Below are the code and all the weights of a small trained network. Each question names an input and a class and asks about switching units off, where a switched-off unit gives its printed mean instead of its output.

import numpy as np


def w(rows, s, z=0):
    codes = np.array(rows[::2]) - 128.0
    scale = np.full(codes.shape[1], s)
    scale[-1] = z or s
    return codes * scale


def f(y):
    return y / 2 * (1 + np.tanh(0.7978845608 * (y + 0.044715 * y**3)))


def log_softmax(a):
    a = a - a.max(-1, keepdims=True)
    return a - np.log(np.exp(a).sum(-1, keepdims=True))


def net(x, mask):
    res = np.array(x, float).reshape(1, 8) / 4 @ E
    y = f(res @ A[0][:, :-1].T + A[0][:, -1])
    res = res + np.where(mask, y, B[0][:, -1]) @ B[0][:, :-1]
    return log_softmax(res[-1] @ U[:, :-1].T + U[:, -1])


A, B = {}, {}
E = w([
[244,230,3],'x0',
[125,129,129],'x1',
[124,122,116],'x2',
[123,131,130],'x3',
[128,127,127],'x4',
[25,202,244],'x5',
[131,127,128],'x6',
[126,128,125],'x7',
],0.0057)
A[0] = w([
[81,58,135,60],'n1',
[50,232,135,121],'n2',
[44,106,99,74],'n3',
[83,170,115,149],'n4',
[172,249,126,86],'n5',
[147,71,75,238],'n6',
[87,143,127,172],'n7',
[31,151,103,182],'n8',
[140,61,67,84],'n9',
[129,189,195,124],'n10',
[103,49,150,82],'n11',
[164,150,79,154],'n12',
[121,179,77,61],'n13',
[94,137,147,151],'n14',
[183,167,78,92],'n15',
[125,184,74,81],'n16',
[100,209,56,71],'n17',
[131,143,191,126],'n18',
[108,110,126,64],'n19',
[169,85,119,255],'n20',
[137,171,130,107],'n21',
[183,145,122,148],'n22',
],0.012,0.0054)
B[0] = w([
[163,47,194,176],'n1',
[47,128,54,252],'n2',
[156,2,152,145],'n3',
[54,150,122,171],'n4',
[158,31,184,237],'n5',
[83,197,132,253],'n6',
[110,166,145,183],'n7',
[145,164,103,224],'n8',
[34,51,19,172],'n9',
[160,78,4,210],'n10',
[137,98,159,189],'n11',
[55,130,168,218],'n12',
[179,40,188,153],'n13',
[162,132,53,183],'n14',
[109,98,159,217],'n15',
[130,9,198,173],'n16',
[167,23,170,188],'n17',
[162,112,84,183],'n18',
[132,28,186,110],'n19',
[75,217,112,244],'n20',
[52,104,142,140],'n21',
[83,128,161,182],'n22',
],0.0062,0.0048)
U = w([
[174,13,254,7],'0',
[101,141,45,66],'1',
[129,194,174,251],'2',
[109,212,227,219],'3',
[174,127,95,111],'4',
[176,164,141,165],'5',
[135,185,205,69],'6',
],0.0088,0.0025)

Each question gives the input, the list of numbers given to net, and the class t.
The units are the neurons (one row each of A and B). Each row of codes is followed by its name. A weight is (code - 128) times the scale printed after its matrix; where a second scale follows, it is the last column's (A, B and U).
mask holds one flag per neuron, in row order. A switched-off neuron (its flag False) gives its mean, the last column of its row in B, instead of its output. The means were averaged over made-up inputs and are rounded, as every weight is.
A unit's drop is (log p(t) with every unit on - log p(t) with that unit switched off) / (log p(t) with every unit on - log p(t) with every unit switched off).
The circuit of an input: a set's keep is (log p(t) with only the set's units on - log p(t) with every unit switched off) / (log p(t) with every unit on - log p(t) with every unit switched off). Starting from the 12 units with the biggest drops (on a tie, the unit counted first), units are removed one at a time, each time the one whose removal leaves the highest keep (on an exact tie, the one counted first), for as long as the keep stays at least 0.8.
units of the circuit, in order: the units of the circuit, biggest drop first
unit that matters most: the unit with the biggest drop
k most important neurons: the k neurons with the biggest drops, biggest first
drop when u is switched off: that unit's drop, to one decimal
input [6,6,-2,-3,0,6,-4,2], class 0: units of the circuit, in order	n5; n17
input [8,-4,8,-3,0,7,-2,2], class 0: unit that matters most	n5
input [1,-1,2,4,1,5,1,4], class 1: 2 most important neurons	n2; n10
input [-1,2,-3,-7,8,8,7,-6], class 1: 2 most important neurons	n10; n2
input [-6,8,8,5,-8,8,-4,6], class 1: 3 most important neurons	n2; n10; n14
input [5,-5,4,-1,0,8,-2,-7], class 1: units of the circuit, in order	n2; n10
input [8,-8,-8,-1,-8,8,7,-7], class 0: 2 most important neurons	n5; n17
input [7,-3,7,-6,2,7,6,0], class 0: 3 most important neurons	n5; n17; n16
input [8,-5,1,1,3,1,5,8], class 0: drop when n5 is switched off	0.1
input [1,7,-2,-4,-8,7,5,-5], class 1: drop when n20 is switched off	0.0
input [-3,-7,2,5,5,8,3,-2], class 1: drop when n2 is switched off	0.2
